Below is a small trained network, with its code and all its weights. Each question gives an input and a class and asks what happens when units are switched off, that is, made to give their printed mean instead of their output.

import numpy as np


def w(rows, s, z=0):
    codes = np.array(rows[::2]) - 128.0
    scale = np.full(codes.shape[1], s)
    scale[-1] = z or s
    return codes * scale


def norm(h):
    return h / np.sqrt((h * h).mean(-1, keepdims=True) + 1e-5)


def f(y):
    return np.maximum(y, 0)


def log_softmax(a):
    a = a - a.max(-1, keepdims=True)
    return a - np.log(np.exp(a).sum(-1, keepdims=True))


def net(x, mask):
    res = np.array(x, float).reshape(1, 8) / 4 @ E
    u = 0
    for l in range(3):
        y = f(norm(res) @ A[l][:, :-1].T + A[l][:, -1])
        res = res + np.where(mask[u : u + 6], y, B[l][:, -1]) @ B[l][:, :-1]
        u += 6
    return log_softmax(norm(res)[-1] @ U[:, :-1].T + U[:, -1])


A, B = {}, {}
E = w([
[91,131,91,94,24,99,186,182,185,29,213],'x0',
[109,104,175,220,79,129,39,72,118,38,144],'x1',
[103,108,107,106,112,58,53,197,17,108,99],'x2',
[141,138,86,158,169,131,96,191,163,137,231],'x3',
[234,55,138,100,52,216,139,164,136,50,56],'x4',
[53,163,82,141,87,212,112,112,101,135,133],'x5',
[57,134,129,203,99,207,96,110,115,202,110],'x6',
[179,150,21,128,37,61,120,78,106,172,3],'x7',
],0.0068)
A[0] = w([
[152,107,229,87,246,163,130,84,153,84,192,8],'L0N1',
[107,151,174,134,221,140,146,253,167,247,151,186],'L0N2',
[134,230,156,80,107,224,171,34,130,231,120,191],'L0N3',
[223,169,150,178,125,83,52,145,110,102,151,94],'L0N4',
[44,151,70,83,102,32,88,116,134,176,173,104],'L0N5',
[16,79,244,182,28,157,132,87,109,94,130,5],'L0N6',
],0.0054,0.0023)
B[0] = w([
[134,196,149,157,165,120,63,167,187,78,158,214],'L0N1',
[56,101,108,68,202,107,142,223,65,127,120,250],'L0N2',
[101,116,98,194,133,216,160,127,79,157,85,253],'L0N3',
[110,56,130,110,115,254,125,174,80,220,163,178],'L0N4',
[148,130,84,159,120,43,201,68,116,127,152,209],'L0N5',
[125,133,69,166,80,151,67,46,101,110,116,203],'L0N6',
],0.0087,0.0049)
A[1] = w([
[59,106,133,130,93,115,26,87,106,122,181,24],'L1N1',
[153,81,163,53,65,130,174,214,124,36,75,165],'L1N2',
[205,94,92,139,79,173,103,191,174,60,40,115],'L1N3',
[165,103,144,117,86,115,143,169,113,114,115,6],'L1N4',
[170,45,88,26,112,161,158,160,114,2,120,63],'L1N5',
[127,90,242,114,179,146,170,126,198,58,192,143],'L1N6',
],0.0092,0.0024)
B[1] = w([
[77,95,147,237,142,147,188,150,112,30,47,201],'L1N1',
[108,117,87,97,161,119,196,172,75,113,148,248],'L1N2',
[111,76,145,115,185,132,161,123,124,207,146,254],'L1N3',
[123,50,83,189,163,106,67,180,93,122,158,161],'L1N4',
[125,191,86,209,193,111,215,186,82,124,92,247],'L1N5',
[176,160,164,74,2,69,70,59,200,126,184,230],'L1N6',
],0.0092,0.0067)
A[2] = w([
[127,136,109,97,50,19,89,59,87,167,78,3],'L2N1',
[111,141,69,164,170,80,171,154,190,132,148,248],'L2N2',
[205,75,184,47,57,133,139,169,105,94,137,45],'L2N3',
[187,78,190,175,136,198,45,179,138,157,95,163],'L2N4',
[202,128,206,131,135,191,167,102,156,90,145,197],'L2N5',
[219,65,93,167,129,254,96,76,240,230,82,27],'L2N6',
],0.0071,0.0014)
B[2] = w([
[223,227,217,84,157,88,121,100,217,125,97,176],'L2N1',
[243,32,138,97,67,183,163,231,103,165,185,254],'L2N2',
[125,192,66,170,150,27,194,152,126,70,97,153],'L2N3',
[188,108,67,107,71,27,244,47,219,83,180,193],'L2N4',
[168,145,38,117,48,120,236,131,125,173,86,174],'L2N5',
[172,78,84,47,85,139,106,1,47,83,84,222],'L2N6',
],0.0075,0.0056)
U = w([
[125,88,86,116,162,114,203,188,71,170,131,216],'0',
[113,143,168,116,112,167,90,150,167,147,105,1],'1',
[105,94,173,76,158,107,6,177,172,155,212,94],'2',
[57,176,112,102,161,204,113,108,128,182,144,49],'3',
[134,184,180,110,156,76,74,99,121,163,51,61],'4',
[179,170,123,103,61,79,184,123,214,117,194,164],'5',
[139,84,112,122,68,173,144,12,118,142,58,184],'6',
[25,126,146,194,85,174,110,115,128,53,153,136],'7',
],0.015,0.0052)

Each question gives the input, the list of numbers given to net, and the class t.
The units are the neurons (one row each of A and B). Each row of codes is followed by its name. A weight is (code - 128) times the scale printed after its matrix; where a second scale follows, it is the last column's (A, B and U).
mask holds one flag per neuron, layer by layer. A switched-off neuron (its flag False) gives its mean, the last column of its row in B, instead of its output. The means were averaged over made-up inputs and are rounded, as every weight is.
A unit's drop is (log p(t) with every unit on - log p(t) with that unit switched off) / (log p(t) with every unit on - log p(t) with every unit switched off).
The circuit of an input: a set's keep is (log p(t) with only the set's units on - log p(t) with every unit switched off) / (log p(t) with every unit on - log p(t) with every unit switched off). Starting from the 12 units with the biggest drops (on a tie, the unit counted first), units are removed one at a time, each time the one whose removal leaves the highest keep (on an exact tie, the one counted first), for as long as the keep stays at least 0.8.
circuit, biggest first: the units of the circuit, biggest drop first
top k neurons: the k neurons with the biggest drops, biggest first
top k neurons in layer l: the k neurons of layer l with the biggest drops, biggest first
drop when u is switched off: that unit's drop, to one decimal
input [5,-3,1,-5,-6,-2,-3,-8], class 5: circuit, biggest first => (L1N6)
input [-4,-2,-4,-1,-5,7,-6,7], class 6: top 2 neurons => (L0N3 L1N5)
input [-3,-6,-3,-8,-7,6,-8,3], class 6: circuit, biggest first => (L1N5 L1N2)
input [-2,-1,7,3,3,7,7,4], class 6: circuit, biggest first => (L1N5 L0N2)
input [-5,4,0,6,0,8,4,2], class 6: circuit, biggest first => (L1N5 L2N6)
input [-6,3,4,-1,8,-5,-7,-8], class 5: top 2 neurons => (L1N6 L0N1)
input [-4,0,4,-7,-7,-7,6,0], class 4: top 3 neurons in layer 1 => (L1N5 L1N2 L1N3)
input [2,1,7,2,-7,-8,8,8], class 5: circuit, biggest first => (L0N5 L2N1)
input [8,-3,1,0,0,0,5,-7], class 5: top 2 neurons => (L1N6 L0N3)
input [-3,-7,1,-4,-3,1,8,6], class 6: top 4 neurons => (L1N5 L1N2 L0N3 L2N6)
input [-3,7,-2,1,7,-5,-1,8], class 0: top 2 neurons => (L1N2 L0N6)
input [6,6,3,-3,7,4,3,4], class 0: top 2 neurons => (L1N3 L1N5)
input [-3,3,0,-4,-4,2,-3,-8], class 7: top 2 neurons => (L1N1 L0N6)
input [5,4,5,6,8,8,5,5], class 0: circuit, biggest first => (L1N3)
input [4,0,-1,6,-3,2,-1,-8], class 2: top 2 neurons => (L0N2 L2N4)
input [3,-2,5,3,2,4,3,7], class 5: top 4 neurons in layer 0 => (L0N5 L0N2 L0N4 L0N3)
input [-1,-4,0,5,1,3,3,7], class 6: top 3 neurons => (L1N5 L1N2 L2N6)
input [-2,-4,4,-2,-4,5,3,7], class 6: top 3 neurons in layer 0 => (L0N3 L0N2 L0N1)
input [-3,-3,-6,8,4,7,-1,-8], class 5: top 2 neurons in layer 2 => (L2N5 L2N4)
input [-5,-3,7,-4,-5,-1,1,7], class 4: top neuron => (L2N1)
input [-5,-6,-3,-3,-3,5,-3,-5], class 3: top 2 neurons in layer 0 => (L0N1 L0N5)
input [-4,0,0,-4,-7,0,-4,0], class 4: drop when L1N2 is switched off => 1.2
input [-2,4,-6,5,2,-3,7,0], class 6: drop when L2N6 is switched off => 0.1
input [-2,-4,-1,-7,-3,8,-1,2], class 6: drop when L1N5 is switched off => 0.2
input [4,2,-3,-8,5,5,-1,4], class 0: drop when L1N6 is switched off => 0.4
